Here is a tiny trained network, its code and every weight. The questions are about switching its units off for an input and a class, where a switched-off unit gives its printed mean instead of its output.

import numpy as np


def w(rows, s, z=0):
    codes = np.array(rows[::2]) - 128.0
    scale = np.full(codes.shape[1], s)
    scale[-1] = z or s
    return codes * scale


def f(y):
    return np.maximum(y, 0)


def log_softmax(a):
    a = a - a.max(-1, keepdims=True)
    return a - np.log(np.exp(a).sum(-1, keepdims=True))


def net(x, mask):
    res = np.array(x, float).reshape(1, 2) / 4 @ E
    y = f(res @ A[0][:, :-1].T + A[0][:, -1])
    res = res + np.where(mask, y, B[0][:, -1]) @ B[0][:, :-1]
    return log_softmax(res[-1] @ U[:, :-1].T + U[:, -1])


A, B = {}, {}
E = w([
[222,204,117,70,245,104,152,70,85],'x0',
[169,86,198,136,82,211,212,126,26],'x1',
],0.012)
A[0] = w([
[104,143,146,148,99,141,151,112,113,174],'n1',
[209,114,190,137,87,168,192,80,53,248],'n2',
[156,121,161,179,136,134,230,157,19,187],'n3',
[165,187,60,58,239,90,97,91,174,163],'n4',
[122,92,172,118,110,136,143,103,110,74],'n5',
[220,192,151,100,156,117,164,38,115,154],'n6',
[108,203,87,75,188,92,91,90,135,153],'n7',
[85,109,103,166,59,104,78,150,200,251],'n8',
[127,71,164,154,60,169,169,174,80,126],'n9',
[80,66,143,170,9,130,142,182,121,205],'n10',
[84,142,133,161,127,116,67,168,181,154],'n11',
[96,127,99,156,121,100,42,176,183,179],'n12',
[199,177,129,94,144,158,164,73,73,254],'n13',
],0.011,0.0041)
B[0] = w([
[106,81,116,100,127,144,90,171,100,154],'n1',
[41,98,183,18,92,176,207,182,56,227],'n2',
[59,124,159,2,72,194,133,126,97,211],'n3',
[153,170,127,111,118,92,96,41,135,252],'n4',
[154,90,180,109,109,109,132,130,126,153],'n5',
[223,170,202,106,239,124,192,133,116,222],'n6',
[117,165,122,128,113,92,86,21,125,212],'n7',
[128,171,73,131,79,127,75,193,126,198],'n8',
[141,76,146,89,80,118,74,121,198,204],'n9',
[170,70,88,128,51,69,137,204,183,222],'n10',
[18,194,42,175,90,190,63,143,79,172],'n11',
[37,211,72,158,149,157,60,141,67,186],'n12',
[187,135,198,67,145,134,188,131,94,218],'n13',
],0.0087,0.022)
U = w([
[68,146,100,106,114,126,185,153,103,253],'0',
[99,161,54,213,104,130,98,254,121,207],'1',
[206,175,145,145,184,57,120,39,162,164],'2',
[114,46,139,74,57,133,141,159,123,149],'3',
[68,181,75,159,123,112,66,42,103,106],'4',
[130,187,152,63,177,168,217,121,41,119],'5',
[114,93,129,144,160,119,130,114,174,24],'6',
[157,125,164,166,141,121,120,156,169,14],'7',
],0.009,0.0021)

Each question gives the input, the list of numbers given to net, and the class t.
The units are the neurons (one row each of A and B). Each row of codes is followed by its name. A weight is (code - 128) times the scale printed after its matrix; where a second scale follows, it is the last column's (A, B and U).
mask holds one flag per neuron, in row order. A switched-off neuron (its flag False) gives its mean, the last column of its row in B, instead of its output. The means were averaged over made-up inputs and are rounded, as every weight is.
A unit's drop is (log p(t) with every unit on - log p(t) with that unit switched off) / (log p(t) with every unit on - log p(t) with every unit switched off).
The circuit of an input: a set's keep is (log p(t) with only the set's units on - log p(t) with every unit switched off) / (log p(t) with every unit on - log p(t) with every unit switched off). Starting from the 12 units with the biggest drops (on a tie, the unit counted first), units are removed one at a time, each time the one whose removal leaves the highest keep (on an exact tie, the one counted first), for as long as the keep stays at least 0.8.
units of the circuit, in order: the units of the circuit, biggest drop first
k most important neurons: the k neurons with the biggest drops, biggest first
drop when u is switched off: that unit's drop, to one decimal
input [8,-1], class 2: units of the circuit, in order	n4
input [0,1], class 3: 3 most important neurons	n6, n12, n13
input [-2,-5], class 4: 2 most important neurons	n10, n2
input [3,-1], class 2: 2 most important neurons	n2, n3
input [4,-1], class 2: 2 most important neurons	n2, n3
input [0,2], class 3: 2 most important neurons	n6, n12
input [-3,-7], class 4: 4 most important neurons	n10, n7, n2, n12
input [4,-6], class 2: drop when n4 is switched off	0.2
input [2,-7], class 4: drop when n3 is switched off	0.0
input [-7,2], class 1: drop when n8 is switched off	0.1
